Below is a small trained network, with its code and all its weights. Each question gives an input and a target symbol and asks what happens when units are switched off, that is, made to give their printed mean instead of their output.

import numpy as np


def w(rows, s, z=0):
    codes = np.array(rows[::2]) - 128.0
    scale = np.full(codes.shape[1], s)
    scale[-1] = z or s
    return codes * scale


def norm(h):
    return h / np.sqrt((h * h).mean(-1, keepdims=True) + 1e-5)


def f(y):
    return y / 2 * (1 + np.tanh(0.7978845608 * (y + 0.044715 * y**3)))


def softmax(a):
    e = np.exp(a - a.max(-1, keepdims=True))
    return e / e.sum(-1, keepdims=True)


def log_softmax(a):
    a = a - a.max(-1, keepdims=True)
    return a - np.log(np.exp(a).sum(-1, keepdims=True))


def net(x, mask):
    ids = ['Δβγμπω'.index(c) for c in x.split()]
    T = len(ids)
    res = E[ids] + P[:T]
    u = 0
    for l in range(3):
        q, k, v = (norm(res) @ M[l].T for M in (Q, K, V))
        z = softmax(np.where(np.tri(T) > 0, q @ k.T / 2**0.5, -1e9)) @ v
        res = res + np.where(mask[u], z, O[l][:, -1]) @ O[l][:, :-1]
        u += 1
        y = f(norm(res) @ A[l][:, :-1].T + A[l][:, -1])
        res = res + np.where(mask[u : u + 4], y, B[l][:, -1]) @ B[l][:, :-1]
        u += 4
    return log_softmax(norm(res)[-1] @ U[:, :-1].T + U[:, -1])


Q, K, V, O, A, B = {}, {}, {}, {}, {}, {}
E = w([
[60,172,253,147,116,142,198,97,92,114,148,235],'Δ',
[117,166,84,88,188,172,138,53,19,164,83,134],'β',
[144,92,253,172,205,107,164,147,46,112,135,175],'γ',
[211,74,103,148,170,179,51,31,156,129,127,78],'μ',
[89,116,225,147,8,74,147,170,67,215,16,132],'π',
[121,107,141,141,197,199,235,153,111,121,165,192],'ω',
],0.0028)
P = w([
[50,144,84,110,180,58,27,219,120,253,186,178],'0',
[131,97,159,67,124,138,140,127,137,176,107,148],'1',
[123,102,156,74,129,136,148,131,137,151,108,132],'2',
[120,111,149,81,120,146,149,132,129,142,117,123],'3',
[123,118,145,85,119,148,154,137,134,137,119,121],'4',
[114,120,144,94,117,147,154,132,128,131,117,122],'5',
[120,124,144,95,114,148,163,138,120,122,132,120],'6',
[112,129,141,99,116,150,163,142,116,116,124,113],'7',
[119,131,140,99,112,148,169,139,119,112,138,112],'8',
[111,130,137,109,113,142,170,140,109,109,135,114],'9',
[107,128,141,109,111,137,177,136,123,106,136,120],'10',
[112,134,138,120,102,145,177,139,116,102,133,125],'11',
[113,130,132,124,102,140,177,139,109,103,145,125],'12',
[114,125,138,129,104,129,180,139,110,105,137,140],'13',
],0.0025)
Q[0] = w([
[97,125,253,109,112,160,188,135,124,137,136,173],'L0H0',
[101,136,152,67,142,158,189,107,27,161,73,139],'L0H0',
],0.0043)
K[0] = w([
[77,88,234,229,5,82,212,194,128,104,148,194],'L0H0',
[74,154,131,97,60,62,214,208,12,228,43,144],'L0H0',
],0.0032)
V[0] = w([
[20,210,140,75,97,92,209,141,88,96,122,215],'L0H0',
[174,143,22,83,94,123,62,115,54,217,8,51],'L0H0',
],0.0018)
O[0] = w([
[229,76,123,121,87,114,47,106,159,230,152,96,254],'L0H0',
[167,193,213,249,131,58,234,132,183,127,190,206,46],'L0H0',
],0.0021,0.001)
A[0] = w([
[110,96,123,136,160,162,213,95,98,50,168,73,127],'L0N0',
[196,161,152,101,93,50,253,231,204,133,230,122,23],'L0N1',
[58,109,16,43,98,174,135,235,148,37,82,59,6],'L0N2',
[152,104,172,144,144,45,153,201,171,133,141,124,105],'L0N3',
],0.0027,0.0022)
B[0] = w([
[156,159,78,157,143,174,199,135,171,102,45,251,250],'L0N0',
[32,99,119,69,84,192,228,129,230,239,207,104,66],'L0N1',
[159,15,116,142,145,242,118,14,13,165,13,26,61],'L0N2',
[105,117,56,136,175,130,103,216,75,98,81,113,86],'L0N3',
],0.0022,0.002)
Q[1] = w([
[179,115,93,169,130,121,98,85,211,134,140,83],'L1H0',
[2,200,122,105,71,133,179,183,96,123,150,139],'L1H0',
],0.0044)
K[1] = w([
[198,178,104,122,153,173,172,63,173,10,132,204],'L1H0',
[1,167,152,131,94,55,61,177,140,196,197,170],'L1H0',
],0.0035)
V[1] = w([
[74,96,240,149,118,89,63,138,72,129,146,220],'L1H0',
[85,135,223,84,4,138,203,149,132,112,68,90],'L1H0',
],0.0027)
O[1] = w([
[187,127,80,139,183,162,128,153,201,44,93,120,254],'L1H0',
[108,220,124,251,234,99,254,62,102,133,167,201,72],'L1H0',
],0.0027)
A[1] = w([
[122,218,97,251,157,33,179,106,158,126,156,106,124],'L1N0',
[60,209,52,172,246,133,182,107,133,131,170,126,7],'L1N1',
[155,139,116,109,18,93,115,171,211,102,103,138,73],'L1N2',
[183,143,192,91,131,174,165,89,120,111,113,144,84],'L1N3',
],0.0034,0.0014)
B[1] = w([
[201,59,164,123,186,212,150,3,99,90,102,52,126],'L1N0',
[114,133,172,74,82,44,139,163,206,152,124,90,134],'L1N1',
[105,117,138,59,89,153,126,179,89,184,92,117,135],'L1N2',
[89,159,102,178,118,91,149,121,120,97,105,129,252],'L1N3',
],0.0042,0.0033)
Q[2] = w([
[165,205,80,175,180,151,254,63,233,31,87,175],'L2H0',
[99,34,134,152,137,3,24,252,83,220,211,58],'L2H0',
],0.0046)
K[2] = w([
[187,106,191,225,73,153,224,62,30,138,1,128],'L2H0',
[174,167,58,27,171,155,75,76,229,76,204,119],'L2H0',
],0.0053)
V[2] = w([
[71,169,60,152,95,54,111,215,158,151,191,89],'L2H0',
[169,165,167,131,126,51,106,184,253,173,77,126],'L2H0',
],0.0027)
O[2] = w([
[144,172,90,66,65,184,115,6,142,48,93,233,6],'L2H0',
[126,95,84,60,7,93,38,52,151,172,181,121,229],'L2H0',
],0.0025,0.0018)
A[2] = w([
[151,108,145,201,91,125,149,66,187,98,166,140,90],'L2N0',
[145,74,181,88,116,154,97,187,54,166,54,41,3],'L2N1',
[130,74,64,20,116,254,5,42,95,64,98,147,211],'L2N2',
[122,66,74,91,169,213,103,160,115,160,161,68,166],'L2N3',
],0.0042,0.0019)
B[2] = w([
[111,107,149,117,100,150,66,165,100,175,147,93,161],'L2N0',
[166,79,155,150,60,62,191,133,156,206,132,139,172],'L2N1',
[49,2,163,28,162,178,43,172,191,174,139,38,254],'L2N2',
[123,94,222,89,90,150,102,127,168,116,143,100,154],'L2N3',
],0.0049)
U = w([
[88,194,209,166,46,150,91,62,118,103,231,161,80],'Δ',
[178,152,73,74,103,58,124,3,161,52,110,107,118],'β',
[128,169,123,168,211,140,115,190,31,69,58,155,242],'γ',
[93,91,145,93,183,175,68,186,171,165,149,60,220],'μ',
[164,85,191,167,49,68,204,159,139,225,48,136,5],'π',
[163,123,30,122,120,179,178,131,211,160,240,233,62],'ω',
],0.0038,0.0025)

Each question gives the input, a string of symbols that net reads in full, and the target symbol t.
The units are the heads (2 rows each of Q, K, V and O) and the neurons (one row each of A and B). Each row of codes is followed by its name. A weight is (code - 128) times the scale printed after its matrix; where a second scale follows, it is the last column's (O, A, B and U).
mask holds one flag per unit, layer by layer, with each layer's heads first. A switched-off unit (its flag False) gives its mean, the last column of its rows in O or B, instead of its output. The means were averaged over made-up inputs and are rounded, as every weight is.
A unit's drop is (log p(t) with every unit on - log p(t) with that unit switched off) / (log p(t) with every unit on - log p(t) with every unit switched off).
unit that matters most: the unit with the biggest drop
top k neurons: the k neurons with the biggest drops, biggest first
k most important neurons of layer l: the k neurons of layer l with the biggest drops, biggest first
drop of u: that unit's drop, to one decimal
input β Δ γ ω β μ μ Δ μ ω, target π: top 4 neurons	L0N2; L2N2; L2N1; L2N3
input μ γ π γ Δ μ ω ω μ Δ ω, target ω: top neuron	L2N2
input μ γ β γ μ Δ μ β, target π: top 3 neurons	L1N1; L2N2; L2N1
input β β β, target γ: 2 most important neurons of layer 1	L1N3; L1N0
input μ β μ ω μ, target γ: top 4 neurons	L0N0; L2N2; L1N1; L1N3
input π γ μ μ Δ, target Δ: top 4 neurons	L2N2; L1N3; L1N0; L2N0
input β β π ω γ γ Δ Δ β γ, target γ: top 3 neurons	L2N2; L2N1; L1N2
input γ ω γ, target π: top 2 neurons	L2N1; L2N2
input β β Δ ω γ μ μ μ β Δ, target π: top 3 neurons	L2N1; L2N2; L1N2
input β μ Δ γ β μ γ μ γ μ Δ Δ, target γ: top 4 neurons	L2N2; L1N3; L1N0; L1N1
input μ ω Δ γ ω μ μ Δ μ μ μ μ γ, target π: top 3 neurons	L1N2; L2N1; L2N2
input μ β β β μ, target π: top 3 neurons	L1N2; L1N1; L2N2
input β μ μ μ ω β, target π: top 3 neurons	L0N0; L2N1; L2N2
input μ Δ β μ, target π: top 3 neurons	L1N1; L2N2; L0N0
input Δ ω β μ μ μ ω μ π μ μ μ μ Δ, target Δ: top 4 neurons	L2N2; L2N0; L1N2; L1N3
input Δ Δ μ μ Δ μ ω μ Δ μ μ Δ, target γ: top 2 neurons	L2N2; L2N1
input π β π Δ μ μ π ω Δ μ γ, target γ: most important neuron of layer 1	L1N2
input μ γ μ μ, target γ: 2 most important neurons of layer 1	L1N1; L1N0
input β β μ μ Δ Δ ω β, target γ: 2 most important neurons of layer 2	L2N2; L2N0
input ω μ μ ω μ γ β β β γ μ β μ ω, target γ: unit that matters most	L2H0
input μ Δ μ β μ μ μ Δ ω Δ μ ω, target π: drop of L0H0	1.0
input β π Δ ω β γ μ ω μ μ β, target β: drop of L1N2	0.0
input β μ μ β Δ ω μ γ μ β β Δ, target π: drop of L2N2	0.4
input Δ β μ Δ π μ μ ω, target ω: drop of L2N2	0.7
